Below are the code and all the weights of a small trained network. Each question names an input and a target symbol and asks about switching units off, where a switched-off unit gives its printed mean instead of its output.

import numpy as np


def w(rows, s, z=0):
    codes = np.array(rows[::2]) - 128.0
    scale = np.full(codes.shape[1], s)
    scale[-1] = z or s
    return codes * scale


def norm(h):
    return h / np.sqrt((h * h).mean(-1, keepdims=True) + 1e-5)


def f(y):
    return np.maximum(y, 0)


def softmax(a):
    e = np.exp(a - a.max(-1, keepdims=True))
    return e / e.sum(-1, keepdims=True)


def log_softmax(a):
    a = a - a.max(-1, keepdims=True)
    return a - np.log(np.exp(a).sum(-1, keepdims=True))


def net(x, mask):
    ids = ['γδζηθλμξστ'.index(c) for c in x.split()]
    T = len(ids)
    res = E[ids] + P[:T]
    u = 0
    for l in range(3):
        r = norm(res)
        for j in range(2):
            rows = slice(2 * j, 2 * j + 2)
            q, k, v = (r @ M[l][rows].T for M in (Q, K, V))
            z = softmax(np.where(np.tri(T) > 0, q @ k.T / 2**0.5, -1e9)) @ v
            o = O[l][rows]
            res = res + np.where(mask[u + j], z, o[:, -1]) @ o[:, :-1]
        u += 2
        y = f(norm(res) @ A[l][:, :-1].T + A[l][:, -1])
        res = res + np.where(mask[u : u + 4], y, B[l][:, -1]) @ B[l][:, :-1]
        u += 4
    return log_softmax(norm(res)[-1] @ U[:, :-1].T + U[:, -1])


Q, K, V, O, A, B = {}, {}, {}, {}, {}, {}
E = w([
[139,108,153,62],'γ',
[178,23,62,96],'δ',
[140,137,121,129],'ζ',
[113,52,50,198],'η',
[170,160,169,49],'θ',
[144,155,108,139],'λ',
[44,101,253,156],'μ',
[70,107,168,166],'ξ',
[154,123,123,115],'σ',
[77,37,87,226],'τ',
],0.017)
P = w([
[111,116,125,117],'0',
[89,160,117,174],'1',
[245,107,173,128],'2',
[52,62,114,78],'3',
[65,179,119,196],'4',
[225,96,185,108],'5',
[61,65,89,70],'6',
[45,231,101,184],'7',
[243,25,212,72],'8',
],0.012)
Q[0] = w([
[183,152,119,109],'0.h0',
[149,173,187,254],'0.h0',
[130,36,221,53],'0.h1',
[187,38,121,127],'0.h1',
],0.008)
K[0] = w([
[145,95,130,183],'0.h0',
[142,135,248,255],'0.h0',
[175,27,185,186],'0.h1',
[123,29,76,65],'0.h1',
],0.007)
V[0] = w([
[201,1,201,173],'0.h0',
[85,92,37,98],'0.h0',
[95,23,64,174],'0.h1',
[179,120,122,116],'0.h1',
],0.0055)
O[0] = w([
[147,234,92,118,171],'0.h0',
[20,78,152,235,197],'0.h0',
[114,148,244,157,252],'0.h1',
[168,215,2,113,122],'0.h1',
],0.0045,0.0042)
A[0] = w([
[82,118,92,149,4],'0.n0',
[137,55,156,2,41],'0.n1',
[76,185,50,187,96],'0.n2',
[106,55,82,173,249],'0.n3',
],0.0066,0.003)
B[0] = w([
[114,41,112,188,144],'0.n0',
[101,89,34,251,157],'0.n1',
[254,118,138,209,177],'0.n2',
[162,168,151,23,254],'0.n3',
],0.0067,0.0068)
Q[1] = w([
[186,60,254,193],'1.h0',
[194,189,189,169],'1.h0',
[182,117,175,122],'1.h1',
[183,99,200,207],'1.h1',
],0.0075)
K[1] = w([
[131,123,205,146],'1.h0',
[135,197,172,201],'1.h0',
[91,64,88,147],'1.h1',
[154,195,94,254],'1.h1',
],0.008)
V[1] = w([
[140,103,2,123],'1.h0',
[104,137,85,172],'1.h0',
[102,92,185,89],'1.h1',
[109,97,31,120],'1.h1',
],0.0097)
O[1] = w([
[82,134,230,162,45],'1.h0',
[145,178,212,208,123],'1.h0',
[2,65,177,155,85],'1.h1',
[134,73,86,102,248],'1.h1',
],0.01,0.0011)
A[1] = w([
[169,80,198,126,107],'1.n0',
[125,162,147,12,201],'1.n1',
[147,129,173,92,2],'1.n2',
[161,44,128,137,89],'1.n3',
],0.011,0.0035)
B[1] = w([
[255,121,89,74,212],'1.n0',
[127,98,200,199,186],'1.n1',
[174,170,47,203,134],'1.n2',
[80,233,127,54,253],'1.n3',
],0.008,0.0051)
Q[2] = w([
[34,160,133,255],'2.h0',
[119,144,125,225],'2.h0',
[10,27,131,147],'2.h1',
[74,124,139,217],'2.h1',
],0.0087)
K[2] = w([
[120,80,129,73],'2.h0',
[180,111,135,140],'2.h0',
[166,3,167,158],'2.h1',
[139,62,79,144],'2.h1',
],0.019)
V[2] = w([
[161,31,85,117],'2.h0',
[107,81,90,167],'2.h0',
[191,135,131,88],'2.h1',
[108,176,194,5],'2.h1',
],0.015)
O[2] = w([
[157,98,255,86,197],'2.h0',
[77,97,203,20,191],'2.h0',
[187,103,114,72,110],'2.h1',
[134,196,138,62,2],'2.h1',
],0.013,0.0046)
A[2] = w([
[99,131,35,206,185],'2.n0',
[8,148,211,91,213],'2.n1',
[106,187,191,254,252],'2.n2',
[232,215,123,134,113],'2.n3',
],0.011,0.003)
B[2] = w([
[111,139,216,172,182],'2.n0',
[173,149,50,138,255],'2.n1',
[216,254,134,123,226],'2.n2',
[29,122,42,87,187],'2.n3',
],0.012,0.0082)
U = w([
[12,117,168,76,196],'γ',
[132,163,146,69,110],'δ',
[227,87,17,170,2],'ζ',
[238,37,143,44,57],'η',
[130,215,57,145,111],'θ',
[182,1,168,198,161],'λ',
[39,189,91,127,125],'μ',
[90,172,162,221,221],'ξ',
[183,144,130,101,84],'σ',
[196,153,162,61,154],'τ',
],0.0091,0.0052)

Each question gives the input, a string of symbols that net reads in full, and the target symbol t.
The units are the heads (2 rows each of Q, K, V and O) and the neurons (one row each of A and B). Each row of codes is followed by its name. A weight is (code - 128) times the scale printed after its matrix; where a second scale follows, it is the last column's (O, A, B and U).
mask holds one flag per unit, layer by layer, with each layer's heads first. A switched-off unit (its flag False) gives its mean, the last column of its rows in O or B, instead of its output. The means were averaged over made-up inputs and are rounded, as every weight is.
A unit's drop is (log p(t) with every unit on - log p(t) with that unit switched off) / (log p(t) with every unit on - log p(t) with every unit switched off).
The circuit of an input: a set's keep is (log p(t) with only the set's units on - log p(t) with every unit switched off) / (log p(t) with every unit on - log p(t) with every unit switched off). Starting from the 12 units with the biggest drops (on a tie, the unit counted first), units are removed one at a time, each time the one whose removal leaves the highest keep (on an exact tie, the one counted first), for as long as the keep stays at least 0.8.
circuit, biggest first: the units of the circuit, biggest drop first
unit that matters most: the unit with the biggest drop
top k neurons: the k neurons with the biggest drops, biggest first
k most important neurons of layer l: the k neurons of layer l with the biggest drops, biggest first
which heads matter: for each layer, one digit per head in row order, 1 if its drop is at least 0.15 and else 0, layers parted by /
input η θ η η, target λ: top 2 neurons	[1.n0 2.n3]
input ζ η ξ ζ, target γ: circuit, biggest first	[1.h1]
input ζ ξ θ, target ξ: top 3 neurons	[1.n1 0.n2 2.n0]
input ζ η δ τ, target γ: circuit, biggest first	[0.h0 0.n3 2.h0 1.h1]
input η ξ σ η θ τ θ, target λ: circuit, biggest first	[1.h0 1.h1 2.h1 0.n1]
input η ξ ζ μ, target λ: top 2 neurons	[1.n0 1.n3]
input λ ξ η, target ξ: 3 most important neurons of layer 1	[1.n1 1.n0 1.n3]
input μ η μ λ θ γ, target θ: circuit, biggest first	[2.h0 0.n3]
input δ η τ, target η: which heads matter	00 / 01 / 01
input δ ζ ζ, target ζ: which heads matter	00 / 01 / 11
input σ η ζ δ ξ ξ, target ξ: circuit, biggest first	[2.h0 2.n0 1.n1]
input η η η, target η: which heads matter	00 / 00 / 01
input η η λ, target η: circuit, biggest first	[2.h1 2.n2]
input η θ ζ, target θ: which heads matter	01 / 01 / 10
input μ ζ θ σ μ θ, target θ: top neuron	[0.n3]
input θ θ ζ η, target η: which heads matter	11 / 01 / 01
input δ η ζ λ λ τ μ ξ ζ, target ξ: which heads matter	00 / 00 / 11
input η τ η λ η τ μ, target λ: which heads matter	10 / 11 / 01
input τ ζ τ θ, target ξ: top 2 neurons	[0.n1 1.n0]
input λ η τ, target η: unit that matters most	1.n1
input τ η μ, target η: circuit, biggest first	[1.h0 2.n2]
input μ ζ λ, target ζ: 2 most important neurons of layer 0	[0.n3 0.n2]
input ζ η η ζ θ δ τ, target γ: circuit, biggest first	[0.h0 0.n3 1.h1 2.h0]
input η λ η δ, target λ: top 2 neurons	[0.n2 1.n0]
input γ ζ η δ η η η ζ δ, target ζ: which heads matter	00 / 10 / 10
input η ζ θ, target ζ: which heads matter	00 / 01 / 10
input η σ η η ζ η τ, target λ: top 3 neurons	[1.n0 0.n3 2.n3]
input λ θ γ, target θ: circuit, biggest first	[2.h0]
